Below is a small trained network, with its code and all its weights. Each question gives an input and a class and asks what happens when units are switched off, that is, made to give their printed mean instead of their output.

import numpy as np


def w(rows, s, z=0):
    codes = np.array(rows[::2]) - 128.0
    scale = np.full(codes.shape[1], s)
    scale[-1] = z or s
    return codes * scale


def f(y):
    return y / 2 * (1 + np.tanh(0.7978845608 * (y + 0.044715 * y**3)))


def log_softmax(a):
    a = a - a.max(-1, keepdims=True)
    return a - np.log(np.exp(a).sum(-1, keepdims=True))


def net(x, mask):
    res = np.array(x, float).reshape(1, 6) / 4 @ E
    y = f(res @ A[0][:, :-1].T + A[0][:, -1])
    res = res + np.where(mask, y, B[0][:, -1]) @ B[0][:, :-1]
    return log_softmax(res[-1] @ U[:, :-1].T + U[:, -1])


A, B = {}, {}
E = w([
[129,126,127,127],'x0',
[162,77,254,94],'x1',
[72,75,141,240],'x2',
[45,85,129,62],'x3',
[131,122,125,127],'x4',
[130,122,122,126],'x5',
],0.0098)
A[0] = w([
[131,78,116,210,155],'n1',
[23,158,93,79,151],'n2',
[180,172,121,63,254],'n3',
[49,129,154,67,211],'n4',
[119,125,144,247,185],'n5',
[201,151,165,111,188],'n6',
[49,61,91,158,87],'n7',
[122,155,180,194,129],'n8',
[146,93,113,187,162],'n9',
[215,198,203,99,187],'n10',
[195,176,88,203,191],'n11',
[177,159,111,37,235],'n12',
[187,135,110,121,118],'n13',
[3,93,101,208,101],'n14',
[89,82,154,214,219],'n15',
[164,205,38,159,135],'n16',
[90,88,183,74,90],'n17',
[180,153,18,162,92],'n18',
[196,103,111,207,119],'n19',
[118,38,182,232,160],'n20',
[209,128,239,211,136],'n21',
[173,126,115,112,73],'n22',
[91,183,95,89,162],'n23',
[49,27,112,209,136],'n24',
[24,48,202,209,212],'n25',
[92,86,75,201,110],'n26',
],0.011,0.005)
B[0] = w([
[93,158,186,63,187],'n1',
[190,162,33,111,184],'n2',
[170,69,75,195,224],'n3',
[42,102,2,139,190],'n4',
[64,166,196,25,215],'n5',
[183,84,143,228,189],'n6',
[198,196,102,124,172],'n7',
[127,138,201,50,164],'n8',
[82,166,202,95,167],'n9',
[167,77,136,245,219],'n10',
[71,93,152,182,219],'n11',
[158,61,70,160,230],'n12',
[95,65,110,195,151],'n13',
[171,243,159,182,208],'n14',
[132,194,205,68,216],'n15',
[49,96,85,90,223],'n16',
[64,95,79,164,172],'n17',
[55,81,100,99,206],'n18',
[80,116,211,58,177],'n19',
[88,132,195,17,227],'n20',
[154,81,212,126,222],'n21',
[115,77,96,121,133],'n22',
[151,137,67,91,175],'n23',
[136,207,183,122,218],'n24',
[62,189,190,94,250],'n25',
[129,207,165,136,183],'n26',
],0.0084,0.011)
U = w([
[35,10,72,204,223],'0',
[64,133,145,118,255],'1',
[156,100,16,114,69],'2',
[179,209,122,135,62],'3',
[216,102,152,238,95],'4',
[115,103,187,123,14],'5',
],0.011,0.0054)

Each question gives the input, the list of numbers given to net, and the class t.
The units are the neurons (one row each of A and B). Each row of codes is followed by its name. A weight is (code - 128) times the scale printed after its matrix; where a second scale follows, it is the last column's (A, B and U).
mask holds one flag per neuron, in row order. A switched-off neuron (its flag False) gives its mean, the last column of its row in B, instead of its output. The means were averaged over made-up inputs and are rounded, as every weight is.
A unit's drop is (log p(t) with every unit on - log p(t) with that unit switched off) / (log p(t) with every unit on - log p(t) with every unit switched off).
The circuit of an input: a set's keep is (log p(t) with only the set's units on - log p(t) with every unit switched off) / (log p(t) with every unit on - log p(t) with every unit switched off). Starting from the 12 units with the biggest drops (on a tie, the unit counted first), units are removed one at a time, each time the one whose removal leaves the highest keep (on an exact tie, the one counted first), for as long as the keep stays at least 0.8.
units of the circuit, in order: the units of the circuit, biggest drop first
top k neurons: the k neurons with the biggest drops, biggest first
drop of u: that unit's drop, to one decimal
input [-8,-7,6,1,8,-6], class 3: units of the circuit, in order : [n14]
input [-6,-2,7,3,-5,-1], class 3: units of the circuit, in order : [n14, n7]
input [0,-6,5,2,3,6], class 3: units of the circuit, in order : [n14, n7]
input [6,-8,8,2,-2,8], class 3: top 2 neurons : [n14, n7]
input [8,1,6,-5,-7,3], class 5: top 3 neurons : [n21, n4, n16]
input [7,1,2,-4,0,-2], class 5: top 2 neurons : [n4, n21]
input [2,4,-1,0,4,7], class 4: top 3 neurons : [n16, n18, n11]
input [3,-8,8,0,7,-7], class 1: top 2 neurons : [n5, n18]
input [8,-7,1,3,6,-7], class 3: drop of n14 : 0.3
input [-3,1,0,-7,5,-4], class 4: drop of n11 : -0.2
input [-6,3,3,-4,1,0], class 5: drop of n4 : 0.1
input [-1,4,8,-4,-5,-4], class 5: drop of n4 : 0.1
